Below is a small trained network, with its code and all its weights. Each question gives an input and a class and asks what happens when units are switched off, that is, made to give their printed mean instead of their output.

import numpy as np


def w(rows, s, z=0):
    codes = np.array(rows[::2]) - 128.0
    scale = np.full(codes.shape[1], s)
    scale[-1] = z or s
    return codes * scale


def f(y):
    return np.maximum(y, 0)


def log_softmax(a):
    a = a - a.max(-1, keepdims=True)
    return a - np.log(np.exp(a).sum(-1, keepdims=True))


def net(x, mask):
    res = np.array(x, float).reshape(1, 7) / 4 @ E
    y = f(res @ A[0][:, :-1].T + A[0][:, -1])
    res = res + np.where(mask, y, B[0][:, -1]) @ B[0][:, :-1]
    return log_softmax(res[-1] @ U[:, :-1].T + U[:, -1])


A, B = {}, {}
E = w([
[130,129,129,128],'x0',
[125,131,126,128],'x1',
[139,66,122,211],'x2',
[206,210,195,191],'x3',
[243,96,98,99],'x4',
[125,127,127,124],'x5',
[123,172,3,156],'x6',
],0.0057)
A[0] = w([
[141,79,156,169,184],'N1',
[145,156,141,145,54],'N2',
[127,158,70,127,71],'N3',
[114,87,118,223,182],'N4',
[137,145,124,172,75],'N5',
[137,153,135,149,89],'N6',
[147,175,151,157,41],'N7',
[38,169,150,172,29],'N8',
[140,191,27,166,23],'N9',
[109,89,108,95,39],'N10',
[149,200,139,174,46],'N11',
[173,179,197,183,80],'N12',
[44,154,176,154,42],'N13',
[139,100,187,120,36],'N14',
[135,54,127,221,64],'N15',
[134,151,60,183,112],'N16',
[67,39,85,67,63],'N17',
[114,205,138,53,93],'N18',
[132,68,228,98,26],'N19',
[95,69,105,93,3],'N20',
[73,140,174,156,138],'N21',
[254,81,121,78,58],'N22',
[144,200,147,55,209],'N23',
[149,181,146,164,35],'N24',
[133,88,226,107,69],'N25',
[150,101,114,167,111],'N26',
],0.011,0.005)
B[0] = w([
[169,173,164,99,218],'N1',
[131,111,127,159,139],'N2',
[94,156,144,149,164],'N3',
[158,126,174,72,241],'N4',
[107,109,145,133,147],'N5',
[120,111,135,142,143],'N6',
[122,96,134,171,153],'N7',
[159,136,39,109,165],'N8',
[56,175,125,172,197],'N9',
[139,98,136,167,150],'N10',
[130,82,158,164,172],'N11',
[163,64,142,176,227],'N12',
[131,108,38,117,167],'N13',
[83,154,132,146,151],'N14',
[55,65,150,55,193],'N15',
[121,188,133,142,206],'N16',
[169,91,170,201,240],'N17',
[76,73,164,68,188],'N18',
[54,194,128,163,184],'N19',
[152,89,145,172,158],'N20',
[170,123,81,132,187],'N21',
[135,103,3,131,229],'N22',
[172,140,179,76,254],'N23',
[124,87,145,167,156],'N24',
[73,196,126,152,196],'N25',
[112,124,141,95,169],'N26',
],0.031,0.0047)
U = w([
[135,161,144,155,254],'0',
[141,88,172,253,54],'1',
[50,235,143,197,68],'2',
[151,164,144,142,202],'3',
[140,130,13,128,69],'4',
[104,122,188,80,78],'5',
],0.0063,0.01)

Each question gives the input, the list of numbers given to net, and the class t.
The units are the neurons (one row each of A and B). Each row of codes is followed by its name. A weight is (code - 128) times the scale printed after its matrix; where a second scale follows, it is the last column's (A, B and U).
mask holds one flag per neuron, in row order. A switched-off neuron (its flag False) gives its mean, the last column of its row in B, instead of its output. The means were averaged over made-up inputs and are rounded, as every weight is.
A unit's drop is (log p(t) with every unit on - log p(t) with that unit switched off) / (log p(t) with every unit on - log p(t) with every unit switched off).
The circuit of an input: a set's keep is (log p(t) with only the set's units on - log p(t) with every unit switched off) / (log p(t) with every unit on - log p(t) with every unit switched off). Starting from the 12 units with the biggest drops (on a tie, the unit counted first), units are removed one at a time, each time the one whose removal leaves the highest keep (on an exact tie, the one counted first), for as long as the keep stays at least 0.8.
units of the circuit, in order: the units of the circuit, biggest drop first
most important unit: the unit with the biggest drop
top k neurons: the k neurons with the biggest drops, biggest first
input [-1,3,4,-5,-7,7,8], class 2: units of the circuit, in order	N9
input [1,-3,0,1,5,-8,-7], class 2: top 2 neurons	N19, N25
input [-4,-2,-4,8,3,3,3], class 1: units of the circuit, in order	N12, N11
input [0,-7,8,-3,-4,7,0], class 5: top 2 neurons	N15, N4
input [6,6,-7,5,4,-8,-1], class 5: top 2 neurons	N18, N23
input [0,-4,6,2,0,4,5], class 5: units of the circuit, in order	N4, N15
input [2,-1,7,-8,-4,-6,8], class 1: top 2 neurons	N17, N20
input [-4,-2,-3,-4,-4,-4,7], class 2: units of the circuit, in order	N9, N3
input [5,-2,7,-2,0,1,-2], class 5: units of the circuit, in order	N15, N4
input [-6,0,-1,1,-8,-5,2], class 4: top 2 neurons	N8, N13
input [3,-6,7,4,-6,-3,2], class 5: top 3 neurons	N15, N4, N22
input [-6,-4,-5,-4,-8,-7,-4], class 4: units of the circuit, in order	N13, N8
input [0,1,-3,-5,0,-3,-4], class 1: top 2 neurons	N17, N4
input [-3,4,0,-4,-6,6,-6], class 2: most important unit	N19
input [-5,-5,-6,1,-3,-7,-1], class 5: units of the circuit, in order	N18, N23
input [5,-2,6,3,2,7,-6], class 2: units of the circuit, in order	N19, N25
input [7,-7,-2,-4,-7,3,-8], class 2: top 3 neurons	N19, N25, N22
input [-5,-7,-8,8,8,6,-7], class 1: top 2 neurons	N12, N7
input [-6,1,-2,0,5,-2,7], class 2: units of the circuit, in order	N9, N16
input [1,2,-3,-7,-5,-3,1], class 1: units of the circuit, in order	N17
input [-7,-1,-8,4,2,3,-3], class 5: top 2 neurons	N18, N23
input [6,3,-8,0,-6,0,-1], class 5: top 3 neurons	N18, N23, N22
input [2,-3,-2,0,-6,-6,-4], class 4: top 3 neurons	N13, N8, N21
input [-3,6,-6,6,3,1,3], class 1: units of the circuit, in order	N11, N12
input [3,0,2,5,1,5,-6], class 2: top 2 neurons	N25, N19
input [6,-5,-7,7,3,-2,0], class 1: top 2 neurons	N12, N11
input [-7,6,-2,-3,1,4,8], class 2: most important unit	N9
